Each row is shifted at random along 7 fixed directions that mean nothing.
Known rows, with every way that one mark hangs from another:
bavolu[sinum zafem[zotok[dopid]]]: [ 307 -111  247   70 -224   93  162 -383 -225  -29 -327  287 -122   74
 -270 -188   -9  -32  430   23 -226  244 -227  -30 -114  233  233  250
  125   44 -290 -242 -211   39  135  113   90  272 -227 -130  -54   -3
  -42  288 -217   -3   -4 -190  154 -147  209 -364   23  -12   35 -215]
zano[bafet[mitos[bera donik zafem]] felek sarim[sinum]]: [ 101    7   33 -282 -449  133  301 -176  -75    1 -567  105 -451 -105
   33  -88  -47 -287  356  237 -356  235 -122 -346 -201   46  265  336
   67  -58  260 -184 -172  -49   90  115 -119  288 -240 -381   37  409
  -26  -66  -37  -69  169 -139 -172  107   51   14 -148  -41 -282 -273]
zano[felek sarim[sinum] zuro]: [ 155  439   58 -476  -87  225   40 -104  171 -479 -306   66 -573 -217
  214 -273 -250   24  321 -121  138  290 -138 -142 -207   96  -66   31
 -274 -312  -97  -99 -214  444  -14 -262   94  181   48 -436 -182   85
  -71  219 -154   79  109   35  -23  308 -273  117 -258   13  -64   35]
sinum[vipezan[zafem] zotok[dopid tavi]]: [-161   -3 -147 -212 -346 -458 -230  368   47 -155 -106   86  -39  -12
  -14  143 -292  166 -132 -140 -355 -366  134  -38   35 -459  330   51
  180  -99   76  -60 -373 -276 -438  -16 -241  -38 -127 -245  384  316
   16 -176 -203  157 -330  -59  124 -364 -120 -132  -31 -217   43  -66]
bafet[bavolu[pozo sinum[vipezan[zafem]]] tavi]: [ 264  -54  187  100 -258    0  111 -217 -227  192 -166  217   87    5
   38 -132  160  -19  315  -61 -152  109   16 -106   85  270  -97  222
  -95  319  -80   -7 -230  -84  103  392 -226  145 -123 -139  -92  -16
  -99  216  -27  225   88 -301  143   39  411 -176    7  227 -252 -117]
dopid[bera[vipezan[zafem]] zuro[sinum[zotok[tavi]]]]: [ -10  -25 -126 -136  -72  -18  -92   54  -80 -334  -53    5   57   12
   67  -62 -257  495   44 -164   68 -197 -323  150 -164  -28  154  154
  -61 -154 -146 -126 -354  -46 -254 -191 -152   40 -156  100  101   30
 -199  144 -101  -93   53 -111   92  -46  -70 -122  208 -359  300 -161]
sarim[sinum[zotok[dopid[zuro]]] zano]: [ 134  224   13 -220 -170   28  133  -21 -194 -362 -308  165 -261 -134
  -32  -85 -183  336 -158 -300  227   19 -119  -83  -27 -112   32   -4
 -236 -196 -464  -80 -555  -65   59  -49 -232  148  171 -225   92  -66
 -119  -28 -309  204   -6 -200   95  158  -70 -243  257 -324 -165  250]
dopid[bera[vipezan[zafem]]]: [  65  127   80  255 -232  202   57 -218  112 -252   97  -15  215    1
  191 -105 -120  207   20  -70   94   79 -220  -99  138  183  -32   43
 -421 -214   42 -111 -260   29  -93   77 -171  152   15 -142 -220  -60
 -209 -125  139   18  113    4 -170  186  217   69  -10  -82   60 -171]
tavi[zuro[sinum[bavolu]]]: [ 149  -29  161  -91 -246  -65  304 -230  122  -24 -539   97 -116   -3
 -141  -47 -167   21   20  105 -369   36 -121 -101 -385  -48  419  190
   90   -2  -54 -273 -329  -68 -126   10 -267  461 -124 -285   56  277
  -31  -16 -170  152 -100 -129   78  -67    1  -49   29  -73   58 -169]
bera[vipezan[zafem[zotok]]]: [  69  -63   17 -205 -267  -11 -215  -16 -348   16  -41  161  -18  -32
  -55  -57 -126  214  312 -107  -53 -152 -318   67  184   45  -14  283
  -52  -59 -127   97 -311 -159  -53  121 -315 -159 -157  -91  -32 -141
 -110  229  -50   10  209 -259   44  -70  220 -136  -38 -205  -63  -59]
vipezan[zafem[zotok[dopid[bera] tavi[zuro[sinum]]]]]: [  -7  118  -85  250  -57  166  -81  -44 -175 -472  195   51  184  -74
  289 -115   48  570 -101 -377  344  -19 -123  -64  145   41 -118  -49
 -454 -177 -190 -132 -343  166   72  -60  167  -48   77   68   37 -172
 -207    7   -4  -96  109   -7  104  293  140 -157  151 -147  174  -12]
bafet[bavolu mitos[bera]]: [ -37  146   46 -150 -162  197 -110  -48   73 -236  -12   45  155   45
  278 -141 -285   36  267  -24  -26 -203  -80 -107   79    0  -70  181
 -228   12  243  -18  -35  165 -305    8 -192   45 -128  -71  -10   25
 -222   31   13  -38  172  120  -84  -33  100  269  -75  120    9 -209]
zafem[zotok[dopid[zuro]]]: [  -9   32   53  -27 -195   20    3 -192  171 -237 -119   78   54   -9
   43  -38 -218  142    2 -110 -112 -155 -154   49   16 -113  184   80
 -154 -222    0 -157 -214   20 -225  -48 -248   96  -67 -152 -108  -14
 -120   24 -105    6  -29   57   44  -43   90  107  -76  -80  195  -98]
sinum[zotok[dopid tavi]]: [ 124   89   52   -3 -286  -70   -9  -56  -78 -208 -185  111   11  -78
  -70  -46 -149  297  -83 -184  -55  -96  -51  -42   59 -145   77   17
 -190 -181 -278  -43 -465 -164 -105  119 -270   79   22 -225   62  -60
  -80  -69 -198  232  -83 -133  157  -33  135 -199   92 -231  -83  109]
sarim[sinum[vipezan] zano[bafet[bavolu] felek zuro]]: [ 153  149 -192 -387 -225   26   45   44 -139    9 -222  177 -527 -299
  292 -144  134  118  311 -297  178  145  -66 -236  129  149 -440  100
 -318    8 -144  217 -383 -112  165  148 -269 -118   37 -337 -117   27
 -116  240  -50  227  228 -477  104  333  167  -80 -105   31 -376   41]
sarim[sinum[bavolu vipezan] zano[bafet felek[zafem] zuro]]: [ -82   67 -427  -68    7  149  271  -75  224 -317 -295   98 -489 -147
  503  -94   33  168 -129 -369  326   36   86 -321    7  -48 -199   -6
 -363   31   96 -121 -231   97  -94 -237    0  152  248 -140   -3   94
 -185  -83 -144  -95   54  -31   -4  355  -43  130  -20   90   65 -219]
bafet[bavolu[zafem] mitos tavi[zuro]]: [ 358  384  387 -125 -141  357  -64 -132 -155 -227 -168  194  141  -67
   97 -360 -178  209  409 -155  121  120   31 -111   12  352 -295   36
 -396   82 -255   43 -192  352   11  117 -167   78   65 -200 -114 -171
 -168  283 -130  353  296    0  141  134  186  -40    9  201 -226  191]
mitos[donik[bera sarim] zafem[zotok[dopid vipezan]]]: [-152  254   60    1  -87  276  -89  -94   90 -562  262   69  266  177
  364  -68 -384   87  -63 -238  240 -251 -177  -38  295  -51   44   55
 -354 -233   99 -134  -66  186 -265 -119 -107  -50   56   25  -71  -79
 -260 -115  -22 -129   90  320 -199   30   -5  243   35  -95   98    6]
zotok[tavi[pozo zuro[sinum]] vipezan]: [ 218  100  267  133 -216  -23  -68 -191  384  -46   26   36  285    6
  147 -154  -71  176  103 -105 -160    4  -70   48    1  179 -196  -44
 -368  -81 -105   90 -288  -68 -273  235 -456  130  -61 -292 -323  -61
 -104  124   -2  467  -39 -103  122   42  347   79 -111  148  -24   23]
donik[sarim[sinum zano[bafet[tavi] felek[zafem] zuro]]]: [-245  -36 -443 -619    0  103  -41   15   27 -242 -162  142 -521 -173
  374  -13 -128   -9  415 -166  211 -187 -272   15  -94  -90   -3  246
  -60   28  127  -35  -56   82 -214 -305   -3  -86 -102   -9   29  125
 -141  374  -99 -257  204 -103   68  162 -180  247 -107  -60  226 -412]
bavolu[bafet[zano] sinum]: [ 227   68  299 -112 -320   24  -95 -334  -53  135  -47  165   44 -111
  -60 -124   60  -83  552   71 -154  171 -185  -37  145  239 -175  153
 -241   39 -186  108 -204  -17   36  356 -234  122  -94 -320 -254 -175
  -19  307   20  369  135 -300   70   50  365  -32 -171  230 -331  -47]
mitos[bera pozo zafem[zotok[dopid tavi vipezan]]]: [  55  415  305 -296 -263   11 -546  154  225 -422  377  -19  277   -7
  246 -157 -495   -9  394  -76 -127  -59 -119  233  278   82   94   13
 -272 -228   58   -1  -48  315 -588  -79  -55 -178  -62 -278 -216   35
  -31  385  -31  250  -78  324  -48 -263 -153  272 -401  119   69   90]
mitos[bera donik[sarim] pozo]: [  65  235  180 -245 -429  122 -173   19 -371 -161  211    6  191  -79
  175   -8  -99   -2  229  -52   78  -40 -327  -35  365   83   12  245
 -329 -167   -9  103 -367  -89   69  284 -238 -157  -52 -245  -74  -24
 -126   17  168  125  272 -127 -174  229  220   70  -76 -215 -426  146]
zano[bafet[bavolu[sinum zafem]] sarim zuro]: [  -1  198 -140 -378 -159   20  -17   89 -169 -259 -227   13 -369 -206
  354 -127   32  126   89 -223    7  -55   82 -259  -37 -147 -119  165
 -204  -15  180   23 -202  189   80  -39  -42  -50  -43 -223  120  185
 -171   62  -11  -46  183   -7   63  334  -10  136 -163  131 -181   32]
mitos[donik pozo[vipezan zano]]: [-135 -145   12  127 -448   54  294 -209 -408  129 -214   77  225    1
   58  166  129   23 -295   14 -149 -273   -7 -267   80 -214  275  294
 -133   74  168 -189 -371 -360  166  307 -358  117   12  -64  263  153
 -170 -410   95  -57  198  -52  -95  258  317  -17  203 -176 -217  -17]
pozo[mitos[bera donik zafem] zano[bafet[bavolu] zuro]]: [-167  174   65 -409 -547 -164 -149  140  -26   88  -38  -66   27 -194
  237   80  -68 -279  459  252 -499  -81   13 -226   41 -117  251  256
   20   10  535  -46  -54  -26 -162  193 -108   22 -237 -381  132  456
    5   28  251  120  102   -4 -131    2   12  286 -413  204 -276 -236]
zotok[dopid[bera] tavi[pozo[zano[felek sarim]]] vipezan]: [ 342   38  163  277 -365  -37  -44 -179  -35   55   44   37   88 -229
   47 -210  297  262  504  -52 -132  435 -288  -65   31  441 -241   19
 -315 -152 -293   72 -403 -157  222  422   10  101 -204 -267 -310  -51
    1  291  142  308   66 -536  180  222  488 -397 -114  -53 -168 -157]
zotok[dopid[bera zuro] tavi]: [  99    8  182 -130 -372 -162 -128 -138  193 -160 -225   54  149 -107
 -319   22 -401  250  -22   23 -296 -261 -217  223  -44 -240  219   71
 -123 -347 -209   -5 -391 -242 -421   76 -685   93 -136 -293  -66  -86
  -79  -61 -179  296  -91  -72  110 -292  150    7   87 -270   63  142]
dopid[bera[vipezan[zafem]] zuro[sinum[zotok[tavi[pozo]]]]]: [ 127 -106  194  291 -325  -19  360 -292  184  -81 -393   32  256  112
 -190   37 -237  297 -500    2 -259 -165  -62  -12 -210 -112  308   83
 -133 -174  -75 -246 -482 -310 -232  107 -720  392   21 -184  -25   78
 -199 -427 -136  215  -81   -2  -57  -24  236  -58  291 -241  107   45]
bera[vipezan[zafem[zotok[dopid tavi[pozo[zano[sarim]]]]]]]: [ 260  -11  204  186 -115  288  125 -425 -204 -265 -244  212   85   57
 -144 -222 -175  350   89 -122  168   75 -313   62  -17  187   14  139
 -255  -87 -445 -149 -327   93   29  -36 -127  249   98    2 -126 -398
 -183  101 -250   19  156  -14   90   62  207 -250  243 -176  108   24]
pozo[zano[bafet sarim zuro]]: [-246  -37 -288 -256  -83   96   73 -219  225 -183 -156   37 -177 -135
  345  -15  -41   31  139  -80   58 -227 -113 -122  -63 -197  -71  140
 -244  -55  249  -56  -28   87 -194 -158  -85   96  -42  -57   -9   38
 -186   61   45 -181  197   44   37  230    2  380 -113  113  217 -329]
zotok[dopid tavi[zuro] vipezan[zafem]]: [ 197   54  190 -107 -276 -153 -205   -3  -44 -279 -185  159   70  -71
 -285 -106 -327  308  208  -38 -232  -19 -209  196 -160  -45  312   74
   26 -169 -404 -146 -370  -29 -263  -61 -102  144 -158 -191  115  -19
   23  185 -273  204 -171  -55  223 -328  -42 -310  117 -275  118   73]
vipezan[zafem[zotok[dopid[bera] tavi[pozo zuro[sinum]]]]]: [  28   95    2   44 -359 -162  -92  254 -514 -246 -101    8   31 -205
   24   16  111  533 -217 -245  -95  -25  -12 -153  -33 -192  237   75
 -119 -174 -158 -142 -589 -110  220  107  -10  -52  -25 -167  346  158
  -43 -157  -55   54    9 -167  132  238  106 -388  101 -318 -117  162]
mitos[bera[vipezan] donik pozo[zano] zafem]: [  52  197  302 -109 -421  234  -28 -171 -248 -142  105   24  319   24
  106  -21 -224  -80  254  120  -63   10 -262  -51  197  157  221  254
 -260  -63   63 -153 -187   34  -98  159 -141   67   21 -154  -49   46
 -126   23  140   84  233  121 -232   80   70  118  -63  -90 -190    1]
bavolu[bafet[tavi] pozo[mitos[bera] zano] sinum]: [  92  445  350 -169 -284    6 -245   56 -285 -354  -27   13  160 -127
  101 -158 -104   75  225    6  -88  120  168 -134   58  -39  152   17
 -214   94 -121 -108 -213  336   -9   90  171  201   85 -278  188  -45
    1   74 -107  356  -15  209   71   81  -38  -69  -88  257 -384  212]
vipezan[zafem[zotok[dopid[zuro[sinum]] tavi]]]: [  17  277  188  -38 -124   16 -242  -82  396 -515  145    8  161  -12
  141 -103 -417  208   35 -139  -11  -57  -83  157   62  -42  141 -103
 -314 -296  -26 -176 -161  334 -457 -239  -75  125   88 -268 -182  -74
  -86   82 -127  171 -154  320  -18  -90 -132  220 -170   62  244   -4]
tavi[pozo[zano] zuro[sinum[vipezan[zafem] zotok]]]: [ -28  279  142 -290 -217 -228 -183  205  325 -115  -19   28   65  -30
  225  -58 -189   78  179  -68 -285 -104  132  -88 -164  -55   14  -56
  -89  -15   84   21 -221   88 -366   -3 -191  116  -34 -363   51  303
  -10  147  -18  440 -123  -36  111  -15 -107  142 -266  193   30  -58]
zotok[dopid[bera zuro] vipezan[zafem]]: [ 107  -35  -15  286 -296  -46  -11  -85  -54 -154   67   50  226  -80
    7  -60   46  381   61 -143  -33   67 -247    1   69  150   13   47
 -233 -209 -177 -105 -385 -193   33  192 -114   66 -167  -56  -71  -10
 -120  -14  101    5   32 -284   37   63  300 -272  132 -271   70 -113]
zafem[zotok[tavi vipezan]]: [  12   97  -19  -88 -198 -104 -249  112  -81 -246   98  -21  -26 -105
  263  -90  -24  209  232 -183 -101   41 -192    1   56   13  170  107
  -96 -147   41  -96 -279   76  -75  -36  164  -60 -161 -159   -7  136
  -14  226  -22   -9  -63  -42   85   52   22  -79 -244  -83   48 -182]
zuro[sinum[zotok[tavi[pozo[zano]] vipezan[zafem]]]]: [ 130  393  183  253  -38  180   52  -87   94 -600  -16   21  213   24
  267 -191 -177  521 -472 -380  281   -6  147 -182    6  -37 -127 -225
 -578 -176 -297 -149 -436  255  -88 -104 -104  249  385 -179   16 -169
 -211 -282 -184  303  -49  259   17  310   -7  -53  185  -17  -36  324]
zuro[sinum[bavolu[pozo[zano[felek]]] vipezan zotok]]: [ 354  131  105   66  -42   71   37 -211   14   -6 -161  249  -59   11
   86 -278   40  273  223 -308  170  121  -29 -148  183  311 -541  -27
 -356  115 -443  220 -370  -25    7  244 -305  119  116 -207 -245 -310
 -132  260 -174  439  109 -443  212   66  338 -238   54  140 -275  114]
donik[bera[vipezan] sarim[sinum zano]]: [  43  490  324 -382 -269  130   50  -44  153 -464 -147   25 -121   14
   78  -42 -630  -57 -212  -80   90  -74 -181  -34   74 -137  222   45
 -310 -344 -111  -72 -391   68 -260 -111 -560  214  239 -497 -130   18
 -157 -273 -211  359  -51  197 -300   47 -198  218   26 -183 -287  335]
pozo[mitos vipezan zano]: [-131  160   21   24 -307   33 -127  -23 -226   93   98   62  230  -77
  287  -17  131  187   51 -140   20 -271  107 -299  297  -60 -359   56
 -395    4  106  211 -258 -152  110  383 -367 -138   15 -156   43 -111
 -201 -141  190  230  295 -190   13  264  416   33  -55  121 -343  104]
tavi[pozo zuro[sinum[bavolu[zafem] zotok[dopid]]]]: [ 271  306  204  -30  -48   60  -26  -37  284 -285  -69   74   70   17
  206 -294 -134  236  270 -195    9  176    7  -44 -146  283 -173 -103
 -270    4 -235  -20 -251  257 -211   -7    4  230   36 -229 -180   35
  -85  345 -127  385  -49  -90  208   87   34  -41 -119  185   80  -51]
felek[zafem[zotok[tavi]]]: [ -61  -84 -126   87 -205   73  -22 -127 -156 -145 -153   53  -74  -96
  164   -9   40  267  -29 -179  -47 -141 -107 -124   70 -133  143  186
 -186  -93  116 -157 -275   -9  -44   -6  -97  -18  -18  -91   49  -10
 -127  -64  -40 -164   97   29   26  151  215   19 -135 -106   94 -192]
tavi[pozo[mitos[donik[sarim[zano]] zafem]] zuro[sinum]]: [ -23  167  171 -129 -192   99  161 -103  114 -252 -264   62   97   68
  132  -69 -247   37  -21   44 -146 -122  -38 -143 -250  -82  240   98
 -115  -13   77 -199 -189   73 -209  -41 -258  327   -2 -166  116  189
 -153 -112 -101  128   36  149  -29   95  -23  160   64   11   35  -82]
felek[zafem[zotok[vipezan]]]: [  70   92   61  -49 -148   71 -206 -125  196 -175  -20   71  -75  -30
  181 -169 -158   60  368  -93 -141   21 -187    1   81  123   32  133
 -162 -130  124  -69  -89  201 -270  -73  -52   15 -119 -225 -244   -6
  -70  256  -21  -17   21   61  -19  -55  112  157 -388   86  147 -260]
bera[vipezan[zafem[zotok[dopid tavi[zuro[sinum]]]]]]: [  77  192  149   83 -120  128 -118 -111   77 -347  151   44  204   20
  214 -115 -203  328   -4 -217  136  -62 -146   34  153   83  -64   -7
 -398 -171 -105  -63 -269  151 -172  -27 -164    7   81 -123 -175 -158
 -181   58  -24  148   31   78   11   98  103   31  -14  -27  103   45]
sarim[zano[felek[zafem[zotok[dopid]]]]]: [ 171  153  120 -278 -198  142  -88 -248  175 -220 -288  214 -351 -159
 -106 -187 -321   31  467  -33  -86  115 -218    1  -17   86   13   73
 -185 -210 -195  -85 -150  175 -258 -144 -203  143   33 -371 -218 -127
  -37  276 -235  149   61  -17   36 -104    5   79 -232  -16   64 -120]
bera[vipezan[zafem[zotok[dopid tavi[pozo[zano] zuro]]]]]: [  19  381  250 -135 -256  -47 -208  122  104 -479   47  -80   99  -77
  171  -82 -349  184   92  -27 -165   89  -65   23 -126  -27  431  -20
 -151 -223   29 -293 -253  334 -270 -238  173  188   85 -316   45  206
    6   62  -71  190 -184  324  -38   27 -291   42 -238  -21  142  -30]

Rows:
[  72 -178   77 -163 -110  -28   24 -370  380  139 -235  231 -119   92
  -43  -83 -194 -177  297  -27 -152 -165 -185   91  127    8 -202  190
  -50   23   27  181  -84 -104 -373  134 -586  107 -185 -244 -366 -146
 -107  253 -180  177   47 -234   65 -233  304  212 -119  210   17 -188]	zano[sarim[sinum[bavolu[zafem[zotok[tavi]]]]]]
[ -23  117   28   31 -307   52   18   43 -182  -54 -148   18  107   20
  229 -106   -6  114   75  -21 -175  -76   80 -247  -66   18   79  144
 -110   49  166  -90 -228  -47  -24  174 -117  106  -76 -110  150  180
 -143  -74   31   40  131   10   -2  164  182  -33  -88   35 -100 -143]	tavi[pozo[mitos[zafem] vipezan]]
[ -19  437   12 -290  -87   21  -57  240   65 -539   32  -78 -138   44
  440 -144 -340   72   75 -203  161   94 -102  -50  -98   58  250   37
 -106 -110   -5 -167 -321  255 -190 -231  242  184   58 -218   54  283
  -79  109 -162  115 -156  109  -73  131 -340    0 -100  -80  -45  -83]	donik[bera sarim[sinum[bavolu zotok[tavi[pozo[vipezan]]]]]]
[ 262   63  213   72 -239  -42 -104 -147  -44   34   41  253   88   65
  -50 -160   27   70  314 -194  -98   45   -8  -77  253  208 -316   36
 -181   16 -273  153 -259 -126   -3  372 -268  -41 -134 -226 -180 -113
  -98  215  -59  352   16 -327  150 -109  398 -249  -37  111 -218   69]	bavolu[sinum[zotok[dopid vipezan]] zafem]
[-313   66 -273 -426 -164  -30 -110  225 -368 -176  -48  -10 -153 -257
  404   82  126  222  111 -200   56 -273  -38 -251  -42 -305   26  202
 -150  -10  242  -33 -232   28   99   -6   50 -168  -71  -12  344  246
 -107   32   94 -168  277 -150   88  400  -34   95  -70 -101  -40 -172]	bafet[tavi zano[sarim]]
[-399    8  -84  -72 -268 -213 -198  116  415 -247  174  -86  224   71
  299  217 -380  -13 -256  -29 -304 -495   72   15  141 -459  380   64
  -80 -165  565 -185  -62  -48 -638 -133 -346  -24  -48 -190   69  285
 -112 -291   52  -28 -224  378 -168 -184  -89  445 -233   51  312 -262]	bera[vipezan[zafem[zotok[dopid tavi]]]]
[ -23  342   61 -287 -363 -131 -388  385 -181 -322  153 -192   45 -174
  335  -83 -147  182  350   -2 -202   82 -110  -61  -41   -1  284  108
  -99 -143  179  -89 -292  141 -171   -5  223  -33 -125 -269  160  314
   12  163   82  129  -30   77  -13  111 -141  -22 -343  -74 -117 -154]	zotok[tavi[pozo[mitos[bera[vipezan] zafem]]]]
[-382  143 -386 -337 -218   -3   14  199 -159 -159  -74  -54 -396 -353
  580  142  262  159  -99 -260   63 -186  145 -474   14 -350 -110  113
 -316 -135  468  -58 -244   54  177    7    4 -204   62 -240  246  375
 -115 -225  220 -164  252 -102  -82  637   -9  220 -278   21 -137 -114]	bafet[zano[felek[zafem] sarim[sinum] zuro]]
[ 191  143  -10 -205 -246  191   28 -223   68  -15 -127  131 -267 -270
  250 -196   54   18  547 -100   68  243 -135 -149  102  324 -316   68
 -423   11  -63   69 -169   62   10  139 -183   62   50 -320 -313  -58
  -99  349   29  234  268 -247   57  275  242  131 -235  173 -182 -205]	sarim[zano[bafet[bavolu tavi] felek]]
[-265  -57 -130 -416 -302 -201 -288  221   74   68   19    3  102  -53
  228   70 -127  -88  368   48 -330 -423  -44   11   28 -241   81  248
   75   75  432  119  -56 -178 -419  121 -356 -138 -321 -109  116  248
  -68  158   76   30  106  -84   77 -100  134  308 -243   78   63 -369]	bafet[tavi[pozo[mitos[donik]]]]
[ 299   42  118  347 -225 -175  143 -169  324  -48 -208  114  166   70
  -19 -152  -73  141   -2 -132 -155  170   82  -57  115  178  -22  -87
 -131   72 -235  -53 -367 -150 -246  226 -211  371   23 -242 -169  -40
  -27   18 -189  410 -291 -246  156 -203  273 -231   41  114 -113  -80]	sinum[bavolu[bafet pozo] vipezan zotok[dopid[bera zuro]]]
[ 176  -39  -10 -226 -172  320  304 -380 -114 -139 -317  177 -229  -14
   32 -164 -219  -15  371  -24  194  121 -516   63  -87  277  107  317
 -126  -34 -252 -143 -268  -94   27  -51 -179  250  -59  -42 -187 -118
 -200  241 -165  -74  234 -214    0  108  110  -50  179 -245   29 -265]	donik[bera[vipezan] sarim[zano[bafet[tavi] zuro]]]
[ 259  200  399 -179 -178  376  246 -376  131 -119 -308  152  108   -8
   83 -251 -249 -141  453  108  -58  118 -150  -90 -182  292  -21  223
 -216   75   36 -168  -78  280  -90   42 -199  353  -50 -195 -183   15
 -162  173 -103  177  215   10   -5   89  112  176   37  228  -88 -141]	bafet[bavolu mitos[donik[bera]] tavi zano[zuro[sinum]]]
[ -35 -241 -179  203 -241 -185   92 -107  114  120 -143  121   53   61
  101   25   38   12   96  -40 -186  -41  -15 -139  114   13   89  149
   29  209  126  -90 -212 -232 -211  155 -105  243  -87  -93   52   95
  -39  -54  -37   13  -97 -230   24 -135  253  -76  -19   89    0 -432]	sinum[bavolu[bafet] vipezan[zafem]]
[  39  356  194 -628 -134    8  -84    4  216 -291 -351  113 -366 -159
  107 -131 -397  -55  364   14 -205   -5   20  -86 -314  -96  142   84
  -59  -83   26 -106 -119  384 -316 -238 -114  191    8 -431   31  265
    0  259 -234  280  -27  111   51  -32 -352  208 -257  160  -33   19]	bafet[bavolu zano[felek sarim[sinum[zotok[tavi[zuro]]]]]]
[ 148   75  -35   99  -76  161  -53 -150 -203  -50  -14  113   61  -41
  331 -256  164  177  427 -190  159  160  -70 -142  182  354 -263  108
 -281  231  -88   25 -142  154   76  133  192   69   14   15 -111 -152
 -111  401   -9   46  216 -189  139  175  255 -108  -90  250 -120 -207]	sinum[bavolu[pozo[vipezan zano[bafet[mitos[zafem[zotok]]]]]]]
[-249 -146  -79 -371 -302   19 -207   36 -208  114   12  116  197   70
  143   56 -160 -108  346   71 -159 -530 -161  -42  204 -217  -64  395
   18   98  343  170  -39 -230 -273  193 -415 -210 -336   50  181   59
 -192   53   80 -128  323 -121  -32 -136  243  235   24  -29  -83 -208]	bafet[mitos[bera donik pozo[vipezan zano[sarim]]]]
[  37  383  229 -267 -229  234 -326  -16 -109 -352  294   53  238    5
  209 -184 -359   47  438  -70  198  -36 -226   84  245  208  -65  117
 -349 -113  -82   10 -141  270 -229  -61   28  -46   58 -149  -89 -152
 -146  261   20  132  223  167 -109   35  -57  163  -88   -3 -106   61]	mitos[donik[bera] pozo[vipezan[zafem] zano]]
[ 303 -144  135  225 -347 -143  279 -172 -168  244 -343  177  -13  -50
 -142  -70  228  197  106  -62 -277  201 -153 -180  -77  210   43  170
   -2   33 -227  -49 -511 -330  254  400 -275  220 -208 -240  -47  144
  -32   46  -16  231   -3 -619  175   48  429 -441   92 -122 -175  -91]	tavi[zuro[sinum[bavolu vipezan[zafem[zotok[dopid[bera]]]]]]]
[-220  134  -75 -388 -328  -31  -65  175  -63 -240  -68    6  -39  -40
  206  105 -373   39 -138 -103  -23 -355  -92  -45   97 -290  219  179
 -141 -105  174  -26 -287 -184 -296  -53 -499  -19   77 -212  157  149
 -166 -228  -76   85   89  103 -167   53  -45  239   34 -185 -101    4]	donik[bera[vipezan[zafem]] sarim[zano[bafet[tavi[pozo]]]]]
[ 105  185   -7 -467 -179   17 -273  -19  -66  -32   55   90 -212 -264
  218 -164   13  109  601 -146   84   55 -225   55   98  181 -335  121
 -294  -65 -156  207 -230   91  -63   85  -78 -161  -69 -266 -193  -82
  -45  555   25  233  241 -313  184  198   66   54 -263   68 -124  -25]	mitos[pozo[zano[felek sarim zuro[sinum[zotok[tavi]]]]]]
[  37  577  -29 -130  -40  -49 -248  317  119 -589  285 -106 -161 -150
  609 -208  -48  274   61 -409  311  245   33 -217  207   95 -257 -183
 -460 -232   -2   55 -327  398    4  -79  333  -16  140 -332 -118  128
  -64  124   48  188  -89  -51  -53  383 -186    3 -264   76 -203   90]	zano[sarim[sinum[bavolu zotok[dopid vipezan[zafem]]]]]
